Below is a small trained network, with its code and all its weights. Each question gives an input and a class and asks what happens when units are switched off, that is, made to give their printed mean instead of their output.

import numpy as np


def w(rows, s, z=0):
    codes = np.array(rows[::2]) - 128.0
    scale = np.full(codes.shape[1], s)
    scale[-1] = z or s
    return codes * scale


def norm(h):
    return h / np.sqrt((h * h).mean(-1, keepdims=True) + 1e-5)


def f(y):
    return np.maximum(y, 0)


def log_softmax(a):
    a = a - a.max(-1, keepdims=True)
    return a - np.log(np.exp(a).sum(-1, keepdims=True))


def net(x, mask):
    res = np.array(x, float).reshape(1, 3) / 4 @ E
    u = 0
    for l in range(3):
        y = f(norm(res) @ A[l][:, :-1].T + A[l][:, -1])
        res = res + np.where(mask[u : u + 12], y, B[l][:, -1]) @ B[l][:, :-1]
        u += 12
    return log_softmax(norm(res)[-1] @ U[:, :-1].T + U[:, -1])


A, B = {}, {}
E = w([
[177,121,118],'x0',
[206,142,219],'x1',
[124,251,149],'x2',
],0.0022)
A[0] = w([
[168,139,101,108],'0.n1',
[94,98,136,84],'0.n2',
[149,79,101,200],'0.n3',
[117,115,182,14],'0.n4',
[170,130,162,58],'0.n5',
[115,176,80,6],'0.n6',
[112,84,215,91],'0.n7',
[120,185,118,133],'0.n8',
[118,159,134,64],'0.n9',
[87,148,118,178],'0.n10',
[2,99,113,197],'0.n11',
[147,88,183,159],'0.n12',
],0.0075,0.0015)
B[0] = w([
[175,135,142,147],'0.n1',
[176,124,164,158],'0.n2',
[215,81,56,195],'0.n3',
[135,97,240,146],'0.n4',
[37,71,98,170],'0.n5',
[48,162,251,163],'0.n6',
[87,134,231,188],'0.n7',
[152,203,62,186],'0.n8',
[163,111,60,150],'0.n9',
[162,72,145,178],'0.n10',
[40,175,123,253],'0.n11',
[125,151,206,194],'0.n12',
],0.0029,0.0039)
A[1] = w([
[54,32,171,252],'1.n1',
[89,143,74,97],'1.n2',
[184,194,86,77],'1.n3',
[199,95,103,142],'1.n4',
[11,2,30,84],'1.n5',
[124,77,247,37],'1.n6',
[104,156,78,87],'1.n7',
[150,211,118,153],'1.n8',
[125,125,121,90],'1.n9',
[129,51,134,111],'1.n10',
[121,120,112,39],'1.n11',
[63,70,23,30],'1.n12',
],0.0044,0.0017)
B[1] = w([
[221,180,96,253],'1.n1',
[93,93,253,166],'1.n2',
[133,243,5,165],'1.n3',
[67,124,66,158],'1.n4',
[237,155,117,231],'1.n5',
[185,149,185,200],'1.n6',
[103,61,123,158],'1.n7',
[122,187,90,201],'1.n8',
[97,124,153,128],'1.n9',
[96,191,74,169],'1.n10',
[96,136,165,128],'1.n11',
[205,150,32,184],'1.n12',
],0.0041,0.003)
A[2] = w([
[150,166,107,214],'2.n1',
[17,109,63,140],'2.n2',
[114,131,27,140],'2.n3',
[138,60,158,248],'2.n4',
[165,209,124,190],'2.n5',
[237,117,82,220],'2.n6',
[44,120,132,145],'2.n7',
[180,57,118,105],'2.n8',
[170,5,91,87],'2.n9',
[102,97,254,62],'2.n10',
[133,132,62,163],'2.n11',
[209,80,98,129],'2.n12',
],0.0056,0.0014)
B[2] = w([
[73,82,93,213],'2.n1',
[70,118,176,163],'2.n2',
[176,147,185,203],'2.n3',
[100,218,149,158],'2.n4',
[165,87,75,253],'2.n5',
[59,109,133,252],'2.n6',
[20,122,170,148],'2.n7',
[68,133,174,165],'2.n8',
[79,121,133,165],'2.n9',
[252,164,221,172],'2.n10',
[180,87,173,188],'2.n11',
[112,76,166,194],'2.n12',
],0.0044,0.004)
U = w([
[226,22,26,162],'0',
[141,124,113,4],'1',
[81,11,178,107],'2',
[197,242,16,151],'3',
[248,156,237,162],'4',
[7,191,131,138],'5',
],0.012,0.011)

Each question gives the input, the list of numbers given to net, and the class t.
The units are the neurons (one row each of A and B). Each row of codes is followed by its name. A weight is (code - 128) times the scale printed after its matrix; where a second scale follows, it is the last column's (A, B and U).
mask holds one flag per neuron, layer by layer. A switched-off neuron (its flag False) gives its mean, the last column of its row in B, instead of its output. The means were averaged over made-up inputs and are rounded, as every weight is.
A unit's drop is (log p(t) with every unit on - log p(t) with that unit switched off) / (log p(t) with every unit on - log p(t) with every unit switched off).
The circuit of an input: a set's keep is (log p(t) with only the set's units on - log p(t) with every unit switched off) / (log p(t) with every unit on - log p(t) with every unit switched off). Starting from the 12 units with the biggest drops (on a tie, the unit counted first), units are removed one at a time, each time the one whose removal leaves the highest keep (on an exact tie, the one counted first), for as long as the keep stays at least 0.8.
units of the circuit, in order: the units of the circuit, biggest drop first
unit that matters most: the unit with the biggest drop
top k neurons: the k neurons with the biggest drops, biggest first
k most important neurons of layer l: the k neurons of layer l with the biggest drops, biggest first
drop of u: that unit's drop, to one decimal
input [0,-1,2], class 5: units of the circuit, in order	[1.n5]
input [-6,-6,-1], class 0: units of the circuit, in order	[1.n5, 2.n11, 1.n3]
input [-1,0,0], class 5: 3 most important neurons of layer 0	[0.n11, 0.n3, 0.n5]
input [-7,-6,-3], class 0: 3 most important neurons of layer 1	[1.n5, 1.n12, 1.n1]
input [-7,-8,-3], class 0: top 2 neurons	[1.n5, 1.n12]
input [3,-6,8], class 5: 3 most important neurons of layer 1	[1.n1, 1.n5, 1.n12]
input [3,0,1], class 3: top 2 neurons	[1.n3, 0.n11]
input [5,4,-5], class 2: 2 most important neurons of layer 0	[0.n3, 0.n6]
input [8,-1,-7], class 2: 2 most important neurons of layer 1	[1.n3, 1.n8]
input [6,-4,2], class 5: top 4 neurons	[1.n5, 1.n1, 0.n6, 1.n12]
input [-7,-6,-1], class 0: 2 most important neurons of layer 0	[0.n10, 0.n7]
input [5,5,-6], class 2: 4 most important neurons of layer 0	[0.n3, 0.n6, 0.n11, 0.n5]
input [-5,-8,-1], class 0: 2 most important neurons of layer 2	[2.n11, 2.n3]
input [5,-8,6], class 5: unit that matters most	0.n6
input [1,2,-5], class 2: top 2 neurons	[0.n3, 1.n1]
input [-4,1,7], class 3: drop of 2.n6	0.1
input [6,2,4], class 3: drop of 1.n3	0.1
input [7,0,-1], class 2: drop of 1.n1	0.2
input [3,-2,1], class 5: 2 most important neurons of layer 0	[0.n6, 0.n2]
input [4,1,2], class 3: unit that matters most	1.n3
